Below are the code and all the weights of a small trained network. Each question names an input and a target symbol and asks about switching units off, where a switched-off unit gives its printed mean instead of its output.

import numpy as np


def w(rows, s, z=0):
    codes = np.array(rows[::2]) - 128.0
    scale = np.full(codes.shape[1], s)
    scale[-1] = z or s
    return codes * scale


def f(y):
    return y / 2 * (1 + np.tanh(0.7978845608 * (y + 0.044715 * y**3)))


def softmax(a):
    e = np.exp(a - a.max(-1, keepdims=True))
    return e / e.sum(-1, keepdims=True)


def log_softmax(a):
    a = a - a.max(-1, keepdims=True)
    return a - np.log(np.exp(a).sum(-1, keepdims=True))


def net(x, mask):
    ids = ['ΓΔΛΦαβεζηθμστψω'.index(c) for c in x.split()]
    T = len(ids)
    res = E[ids] + P[:T]
    u = 0
    for l in range(2):
        q, k, v = (res @ M[l].T for M in (Q, K, V))
        z = softmax(np.where(np.tri(T) > 0, q @ k.T / 3**0.5, -1e9)) @ v
        res = res + np.where(mask[u], z, O[l][:, -1]) @ O[l][:, :-1]
        u += 1
        y = f(res @ A[l][:, :-1].T + A[l][:, -1])
        res = res + np.where(mask[u : u + 8], y, B[l][:, -1]) @ B[l][:, :-1]
        u += 8
    return log_softmax(res[-1] @ U[:, :-1].T + U[:, -1])


Q, K, V, O, A, B = {}, {}, {}, {}, {}, {}
E = w([
[71,211,167,127],'Γ',
[150,118,100,97],'Δ',
[159,126,175,136],'Λ',
[195,106,121,105],'Φ',
[183,176,50,152],'α',
[194,108,114,103],'β',
[163,139,181,140],'ε',
[204,97,137,103],'ζ',
[137,38,137,139],'η',
[151,128,173,138],'θ',
[230,103,119,136],'μ',
[110,123,53,49],'σ',
[3,120,158,152],'τ',
[166,120,168,141],'ψ',
[90,70,139,202],'ω',
],0.024)
P = w([
[170,151,38,206],'0',
[110,54,3,213],'1',
[101,86,46,169],'2',
[106,77,60,147],'3',
[83,114,96,109],'4',
[85,106,116,93],'5',
[87,108,141,80],'6',
[76,108,169,55],'7',
[82,107,197,39],'8',
[74,71,161,42],'9',
[82,66,187,25],'10',
[105,61,203,27],'11',
],0.0046)
Q[0] = w([
[116,60,243,21],'0.h1',
[220,117,2,204],'0.h1',
[3,153,55,154],'0.h1',
],0.005)
K[0] = w([
[150,170,244,69],'0.h1',
[145,183,122,183],'0.h1',
[128,125,216,190],'0.h1',
],0.012)
V[0] = w([
[99,141,126,206],'0.h1',
[170,205,114,87],'0.h1',
[93,184,121,2],'0.h1',
],0.0077)
O[0] = w([
[134,94,181,87,74],'0.h1',
[229,35,115,230,18],'0.h1',
[2,107,75,105,3],'0.h1',
],0.0072,0.0016)
A[0] = w([
[122,250,156,163,1],'0.n1',
[184,229,56,127,84],'0.n2',
[209,189,163,52,155],'0.n3',
[88,87,131,148,26],'0.n4',
[207,143,117,143,105],'0.n5',
[145,65,81,158,97],'0.n6',
[202,103,137,133,198],'0.n7',
[158,88,139,22,221],'0.n8',
],0.012,0.0042)
B[0] = w([
[112,198,133,102,165],'0.n1',
[114,17,129,127,178],'0.n2',
[132,68,73,178,189],'0.n3',
[176,125,127,129,139],'0.n4',
[124,177,54,135,165],'0.n5',
[140,165,163,101,196],'0.n6',
[82,157,164,122,208],'0.n7',
[134,247,138,133,254],'0.n8',
],0.011,0.0093)
Q[1] = w([
[104,1,227,201],'1.h1',
[116,95,168,109],'1.h1',
[189,104,98,146],'1.h1',
],0.0098)
K[1] = w([
[204,1,212,205],'1.h1',
[86,24,174,109],'1.h1',
[170,168,83,130],'1.h1',
],0.0095)
V[1] = w([
[77,122,77,234],'1.h1',
[86,140,179,162],'1.h1',
[205,105,83,2],'1.h1',
],0.0079)
O[1] = w([
[219,134,184,104,1],'1.h1',
[38,141,212,157,160],'1.h1',
[203,186,199,2,148],'1.h1',
],0.0076,0.00086)
A[1] = w([
[73,115,174,148,63],'1.n1',
[157,52,227,189,76],'1.n2',
[195,189,105,184,150],'1.n3',
[90,214,117,125,2],'1.n4',
[93,56,172,176,165],'1.n5',
[155,78,124,127,249],'1.n6',
[188,199,217,158,124],'1.n7',
[144,120,244,125,100],'1.n8',
],0.011,0.0085)
B[1] = w([
[177,92,50,76,190],'1.n1',
[186,16,60,29,167],'1.n2',
[46,41,131,89,255],'1.n3',
[195,72,133,169,245],'1.n4',
[125,128,149,47,217],'1.n5',
[166,224,190,175,238],'1.n6',
[102,144,2,121,248],'1.n7',
[126,60,82,243,197],'1.n8',
],0.0086,0.0049)
U = w([
[115,119,181,116,188],'Γ',
[113,145,138,124,112],'Δ',
[99,120,103,121,84],'Λ',
[133,194,90,40,103],'Φ',
[213,145,50,209,123],'α',
[115,135,131,124,112],'β',
[104,63,85,89,84],'ε',
[119,131,116,124,130],'ζ',
[15,248,145,191,255],'η',
[98,121,109,124,87],'θ',
[74,124,32,126,73],'μ',
[154,162,254,116,252],'σ',
[16,107,108,71,64],'τ',
[89,118,60,123,47],'ψ',
[92,127,107,118,77],'ω',
],0.0081,0.0075)

Each question gives the input, a string of symbols that net reads in full, and the target symbol t.
The units are the heads (3 rows each of Q, K, V and O) and the neurons (one row each of A and B). Each row of codes is followed by its name. A weight is (code - 128) times the scale printed after its matrix; where a second scale follows, it is the last column's (O, A, B and U).
mask holds one flag per unit, layer by layer, with each layer's heads first. A switched-off unit (its flag False) gives its mean, the last column of its rows in O or B, instead of its output. The means were averaged over made-up inputs and are rounded, as every weight is.
A unit's drop is (log p(t) with every unit on - log p(t) with that unit switched off) / (log p(t) with every unit on - log p(t) with every unit switched off).
The circuit of an input: a set's keep is (log p(t) with only the set's units on - log p(t) with every unit switched off) / (log p(t) with every unit on - log p(t) with every unit switched off). Starting from the 12 units with the biggest drops (on a tie, the unit counted first), units are removed one at a time, each time the one whose removal leaves the highest keep (on an exact tie, the one counted first), for as long as the keep stays at least 0.8.
circuit, biggest first: the units of the circuit, biggest drop first
top k neurons: the k neurons with the biggest drops, biggest first
k most important neurons of layer l: the k neurons of layer l with the biggest drops, biggest first
drop of u: that unit's drop, to one decimal
input η Λ α α Γ σ Γ Δ, target η: top 3 neurons	0.n1, 0.n5, 1.n1
input θ σ α α Γ Γ Φ, target η: 2 most important neurons of layer 0	0.n1, 0.n2
input Γ η τ μ μ, target η: circuit, biggest first	0.n7, 1.h1
input σ σ ζ, target Φ: circuit, biggest first	1.h1, 1.n7
input σ η η η η σ Γ Φ η Λ β, target η: top 2 neurons	0.n1, 0.n2
input η η Γ θ Λ μ α η σ η μ, target Φ: circuit, biggest first	0.n8, 1.h1
input σ α α σ η, target α: 3 most important neurons of layer 0	0.n2, 0.n8, 0.n4
input σ β η, target σ: 3 most important neurons of layer 1	1.n7, 1.n6, 1.n3
input Λ η σ μ ζ, target Φ: circuit, biggest first	1.h1
input Γ Γ ω η η η η η, target η: 4 most important neurons of layer 0	0.n2, 0.n8, 0.n3, 0.n7
input α Γ ζ η, target α: 3 most important neurons of layer 1	1.n8, 1.n7, 1.n3
input ψ σ α η σ ζ σ η Γ μ, target η: 2 most important neurons of layer 0	0.n1, 0.n2
input θ Γ Γ θ Γ ζ ω, target ε: 3 most important neurons of layer 1	1.n2, 1.n5, 1.n1
input η η η η η τ, target τ: top 2 neurons	1.n1, 0.n8
input θ σ σ, target Φ: top 2 neurons	0.n7, 1.n8
input Λ θ σ Δ, target Φ: 4 most important neurons of layer 0	0.n8, 0.n7, 0.n3, 0.n2
input τ μ τ σ Γ η η τ, target τ: top 3 neurons	0.n8, 1.n1, 1.n5
input Γ σ ω, target ε: top 3 neurons	1.n2, 0.n8, 0.n5
input η η α η σ Φ, target Φ: top 2 neurons	0.n8, 1.n8
input α Λ η σ η α η σ σ β, target Φ: 2 most important neurons of layer 0	0.n7, 0.n3
input α η σ σ Γ η, target σ: most important neuron of layer 0	0.n7
input σ ψ η Δ, target Φ: most important neuron of layer 0	0.n7
input σ θ μ σ η θ η η η η ζ η, target η: drop of 0.n1	-0.1
input Γ α ζ Γ θ η η ω Γ Φ, target η: drop of 0.n3	0.0
input η Γ η η ζ, target η: drop of 0.n5	-0.1
